Small tables with named rows and columns. After each table, cells are looked up by row and column.

dugen =
fields: tibaz, tusetul, putul
kudevek: [-23033, -21696, -21608]
mesu: [-25461, -17627, -18068]
bekenur: [-10771, -2481, -10933]
lozaz: [-8302, -19538, -21305]
kas: [917, -37448, -18638]
nozi: [-29700, -9243, -2358]
kuv: [-23611, -23268, -20574]
vemegof: [5798, 5282, 7333]
zalabuf: [-10764, -2520, 85705]
siraki: [580, -25698, -15854]
vaz: [22370, -12316, -87367]
ketise: [-26384, -16459, -14826]

tibaz of bekenur: -10771
tusetul of vemegof: 5282
tusetul of nozi: -9243
putul of vemegof: 7333
putul of bekenur: -10933
putul of mesu: -18068
tibaz of vemegof: 5798
tibaz of kudevek: -23033
putul of ketise: -14826
tibaz of lozaz: -8302
tusetul of mesu: -17627
tibaz of vaz: 22370
putul of kuv: -20574
Which row has the largest tusetul? vemegof

navaza:
,golonop,merepa,fis,mosudi,zoze
bafo,0.5,0.5,0.8,0.1,0.4
tav,0.5,0.6,0.5,0.6,0.5
tusivim,0.5,0.5,0.5,0.4,0.5
zez,0.6,0.5,0.5,0.5,0.5
guzero,0.6,0.7,0.4,0.5,0.3
bosi,0.9,0.5,0.5,0.3,0.5
rezatas,0.6,0.6,0.5,0.5,0.4
nima,0.5,0.5,0.5,0.5,0.5
rukufu,0.5,0.6,0.5,0.6,0.6
sir,0.5,0.5,0.5,0.5,0.5
kuget,0.5,0.6,0.5,0.5,0.5
tam,0.8,0.4,0.7,0.6,0.6
velu,0.8,0.5,0.9,0.7,0.5

kuget, mosudi: 0.5
sir, merepa: 0.5
bafo, golonop: 0.5
kuget, golonop: 0.5
tam, zoze: 0.6
tav, fis: 0.5
zez, fis: 0.5

vef:
cols = rig, tagek
nirasem: [128, 218]
vifar: [80, 212]
dupena: [146, 19]
did: [134, 216]
bom: [215, 142]
nam: [88, 214]
bises: [69, 25]
lagebed: [216, 93]
demiz: [26, 66]
nif: [28, 169]
rofegos: [21, 155]
tavebit: [14, 131]
kidofoz: [95, 16]
bunob: [98, 15]

kidofoz, tagek -> 16
bunob, tagek -> 15
vifar, tagek -> 212
did, rig -> 134
demiz, rig -> 26
nam, rig -> 88
nirasem, tagek -> 218
bunob, rig -> 98
rofegos, tagek -> 155
rofegos, rig -> 21
kidofoz, rig -> 95
dupena, rig -> 146
demiz, tagek -> 66
tavebit, tagek -> 131
nam, tagek -> 214
bom, tagek -> 142
bom, rig -> 215
Row with the largest tagek: nirasem

linafik.tsv
	ran	suloriz	tam	mep	sir	nem	voru	ref
lufonub	169	142	93	73	32	94	17	167
nima	178	117	59	56	46	16	41	242
tipa	93	93	91	80	83	81	99	83
kan	128	83	74	118	108	76	92	67
temepip	134	46	50	152	165	78	138	65
banas	85	42	70	27	32	85	76	91
bodiv	51	66	88	31	25	113	125	106
nef	107	88	96	78	81	86	91	105

nem of lufonub: 94
tam of nef: 96
nem of kan: 76
ref of nima: 242
sir of nef: 81
ref of banas: 91
ref of lufonub: 167
sir of nima: 46
suloriz of lufonub: 142
ref of kan: 67
sir of lufonub: 32
suloriz of banas: 42
ran of kan: 128

sugulit
|  | matotel | kof | bok |
|---|---|---|---|
| nakuf | 110 | 205 | 179 |
| ran | 142 | 171 | 69 |
| babiga | 70 | 199 | 107 |
| fub | 179 | 166 | 31 |
| zug | 81 | 135 | 111 |
| kozotu | 66 | 174 | 199 |
| nobi | 126 | 173 | 121 |
| gifi | 103 | 86 | 200 |

What is the bok of zug in sugulit?
111
What is the matotel of fub in sugulit?
179
What is the matotel of gifi in sugulit?
103
What is the kof of zug in sugulit?
135
What is the kof of fub in sugulit?
166
What is the matotel of ran in sugulit?
142
What is the bok of fub in sugulit?
31
What is the kof of ran in sugulit?
171
What is the kof of nakuf in sugulit?
205
What is the matotel of zug in sugulit?
81
What is the kof of babiga in sugulit?
199
What is the bok of nobi in sugulit?
121
What is the matotel of nobi in sugulit?
126
What is the kof of gifi in sugulit?
86
Which row has the largest matotel? fub

rited =
fields: zesa, rokisok
funu: [0.39, 0.31]
gal: [-0.16, -0.05]
rur: [-0.44, 0.83]
toku: [-0.31, 0.84]
dezamun: [0.62, 0.47]
dep: [0.58, -0.52]
luv: [0.60, 0.27]
pimuzus: [0.33, -0.05]
dotevi: [-0.21, -0.43]

What is the zesa of luv in rited? 0.60
What is the rokisok of toku in rited? 0.84
What is the rokisok of dep in rited? -0.52
What is the zesa of dep in rited? 0.58
What is the zesa of rur in rited? -0.44
What is the zesa of pimuzus in rited? 0.33
Which row has the largest zesa? dezamun

fisarev:
	kudi	fuvod	sibodab	dis	fedufo
mago	61	25	32	27	33
zef	32	23	43	-90	25
zop	34	45	31	-51	28
far	33	34	34	-96	38
gef	36	45	32	21	28
dukunol	31	18	40	28	25

What is the fedufo of far in fisarev?
38
What is the fedufo of dukunol in fisarev?
25
What is the sibodab of zef in fisarev?
43
What is the kudi of far in fisarev?
33
What is the sibodab of gef in fisarev?
32
What is the fedufo of zef in fisarev?
25
What is the sibodab of mago in fisarev?
32
What is the fuvod of zop in fisarev?
45
What is the dis of gef in fisarev?
21
What is the sibodab of dukunol in fisarev?
40
What is the dis of far in fisarev?
-96
What is the kudi of zef in fisarev?
32
What is the dis of zef in fisarev?
-90
What is the fedufo of gef in fisarev?
28
What is the fuvod of gef in fisarev?
45

